Below is a small trained network, with its code and all its weights. Each question gives an input and a target symbol and asks what happens when units are switched off, that is, made to give their printed mean instead of their output.

import numpy as np


def w(rows, s, z=0):
    codes = np.array(rows[::2]) - 128.0
    scale = np.full(codes.shape[1], s)
    scale[-1] = z or s
    return codes * scale


def norm(h):
    return h / np.sqrt((h * h).mean(-1, keepdims=True) + 1e-5)


def f(y):
    return y / 2 * (1 + np.tanh(0.7978845608 * (y + 0.044715 * y**3)))


def softmax(a):
    e = np.exp(a - a.max(-1, keepdims=True))
    return e / e.sum(-1, keepdims=True)


def log_softmax(a):
    a = a - a.max(-1, keepdims=True)
    return a - np.log(np.exp(a).sum(-1, keepdims=True))


def net(x, mask):
    ids = ['αβζηθξπστψω'.index(c) for c in x.split()]
    T = len(ids)
    res = E[ids] + P[:T]
    r = norm(res)
    for j in range(3):
        rows = slice(3 * j, 3 * j + 3)
        q, k, v = (r @ M[0][rows].T for M in (Q, K, V))
        z = softmax(np.where(np.tri(T) > 0, q @ k.T / 3**0.5, -1e9)) @ v
        o = O[0][rows]
        res = res + np.where(mask[j], z, o[:, -1]) @ o[:, :-1]
    y = f(norm(res) @ A[0][:, :-1].T + A[0][:, -1])
    res = res + np.where(mask[3:11], y, B[0][:, -1]) @ B[0][:, :-1]
    return log_softmax(norm(res)[-1] @ U[:, :-1].T + U[:, -1])


Q, K, V, O, A, B = {}, {}, {}, {}, {}, {}
E = w([
[192,119,100],'α',
[172,70,203],'β',
[136,112,107],'ζ',
[93,157,26],'η',
[3,66,141],'θ',
[73,38,167],'ξ',
[75,3,161],'π',
[136,113,108],'σ',
[190,105,132],'τ',
[11,112,60],'ψ',
[32,205,129],'ω',
],0.006)
P = w([
[147,223,123],'0',
[33,84,216],'1',
[129,8,81],'2',
[148,146,116],'3',
[55,143,224],'4',
[151,45,79],'5',
[147,145,116],'6',
[49,179,137],'7',
[163,62,71],'8',
[147,147,115],'9',
[138,158,251],'10',
[161,76,60],'11',
[148,148,117],'12',
[155,215,161],'13',
],0.016)
Q[0] = w([
[92,39,74],'h1',
[44,227,167],'h1',
[147,167,56],'h1',
[94,125,254],'h2',
[125,126,131],'h2',
[162,150,63],'h2',
[136,188,157],'h3',
[93,172,242],'h3',
[109,72,124],'h3',
],0.034)
K[0] = w([
[100,211,138],'h1',
[57,35,96],'h1',
[144,165,57],'h1',
[101,1,153],'h2',
[130,135,130],'h2',
[154,187,150],'h2',
[136,152,153],'h3',
[175,181,79],'h3',
[126,108,103],'h3',
],0.039)
V[0] = w([
[245,91,54],'h1',
[70,70,94],'h1',
[195,91,252],'h1',
[147,169,119],'h2',
[95,149,103],'h2',
[107,59,148],'h2',
[153,153,111],'h3',
[129,131,168],'h3',
[140,159,103],'h3',
],0.021)
O[0] = w([
[156,188,5,164],'h1',
[35,171,116,105],'h1',
[222,183,182,1],'h1',
[126,165,83,169],'h2',
[99,129,98,161],'h2',
[141,63,213,57],'h2',
[130,169,73,117],'h3',
[104,120,113,137],'h3',
[117,171,78,128],'h3',
],0.021,0.0075)
A[0] = w([
[160,179,132,122],'n1',
[74,254,195,180],'n2',
[148,98,174,1],'n3',
[56,124,128,152],'n4',
[126,134,132,100],'n5',
[49,160,164,152],'n6',
[63,149,100,85],'n7',
[88,194,165,194],'n8',
],0.04,0.0097)
B[0] = w([
[145,112,164,160],'n1',
[103,254,162,251],'n2',
[119,36,112,152],'n3',
[137,202,132,228],'n4',
[124,117,91,122],'n5',
[164,105,183,221],'n6',
[107,64,136,229],'n7',
[143,197,142,210],'n8',
],0.074,0.016)
U = w([
[183,149,75,108],'α',
[249,111,172,48],'β',
[140,120,97,128],'ζ',
[27,124,85,94],'η',
[144,150,209,161],'θ',
[135,53,170,173],'ξ',
[131,82,157,139],'π',
[140,119,100,126],'σ',
[203,142,101,91],'τ',
[19,104,195,2],'ψ',
[116,208,119,163],'ω',
],0.02,0.0067)

Each question gives the input, a string of symbols that net reads in full, and the target symbol t.
The units are the heads (3 rows each of Q, K, V and O) and the neurons (one row each of A and B). Each row of codes is followed by its name. A weight is (code - 128) times the scale printed after its matrix; where a second scale follows, it is the last column's (O, A, B and U).
mask holds one flag per unit, heads first, then neurons. A switched-off unit (its flag False) gives its mean, the last column of its rows in O or B, instead of its output. The means were averaged over made-up inputs and are rounded, as every weight is.
A unit's drop is (log p(t) with every unit on - log p(t) with that unit switched off) / (log p(t) with every unit on - log p(t) with every unit switched off).
The circuit of an input: a set's keep is (log p(t) with only the set's units on - log p(t) with every unit switched off) / (log p(t) with every unit on - log p(t) with every unit switched off). Starting from all 11 units, units are removed one at a time, each time the one whose removal leaves the highest keep (on an exact tie, the one counted first), for as long as the keep stays at least 0.8.
units of the circuit, in order: the units of the circuit, biggest drop first
top k neurons: the k neurons with the biggest drops, biggest first
which heads matter: for each layer, one digit per head in row order, 1 if its drop is at least 0.15 and else 0, layers parted by /
drop when u is switched off: that unit's drop, to one decimal
input ξ ξ ζ ξ η η ξ η ψ η η η, target ξ: units of the circuit, in order	n2, n4, h1
input η σ ψ π ω ψ, target η: units of the circuit, in order	n6, n2, n8
input η ξ ξ η ξ α η η η β η τ, target η: units of the circuit, in order	n6, n2, n8
input ψ η α η ξ η, target ψ: which heads matter	110
input β β β τ η η σ β π η π η, target β: units of the circuit, in order	h1, n2
input θ π ψ θ σ σ ω ξ ψ θ ξ η ξ, target ξ: units of the circuit, in order	n2, h2, n3
input α α β ξ ζ ξ α τ η, target α: units of the circuit, in order	h1, n2, n6
input α η η ξ π π, target α: top 3 neurons	n2, n7, n6
input η η ζ ψ, target ψ: top 4 neurons	n7, n2, n6, n4
input ξ η α η β σ, target ξ: which heads matter	101
input η η α α, target α: which heads matter	100
input ψ θ η σ ξ η θ β η σ η α, target ψ: which heads matter	111
input β β ξ η β ξ σ ω σ ω ω θ, target β: which heads matter	110
input ψ β ψ η α ξ ξ ω η σ η ζ, target ψ: top 4 neurons	n2, n8, n7, n4
input α η ξ, target α: top 2 neurons	n2, n7
input β β η ξ ξ β ξ ξ ζ η η ζ, target β: top 3 neurons	n2, n7, n4
input ξ α ζ, target ξ: which heads matter	101
input β ξ η, target β: top 2 neurons	n2, n7
input ψ η η α β α η ω η η ζ ξ, target ψ: top 2 neurons	n2, n8
input α η β β θ α η β β η ω ψ, target α: top neuron	n2
input α η α τ η η, target α: top 3 neurons	n2, n7, n6
input τ η ψ β θ ξ ξ, target ξ: which heads matter	010
input η β η η ψ ξ η τ ζ, target η: top 3 neurons	n6, n2, n8
input ψ ξ ω η ω η ψ η σ, target ψ: top 2 neurons	n2, n8
input ψ ξ θ, target ψ: top 4 neurons	n2, n8, n4, n7
input η η η η η α α β η α π ξ, target η: top neuron	n6
input η θ ω ω ω α ξ σ ω, target η: top 3 neurons	n6, n2, n8
input ξ η ω, target ξ: top 3 neurons	n2, n4, n8
input η ζ η η θ σ τ ζ η π η π, target η: drop when h2 is switched off	0.4
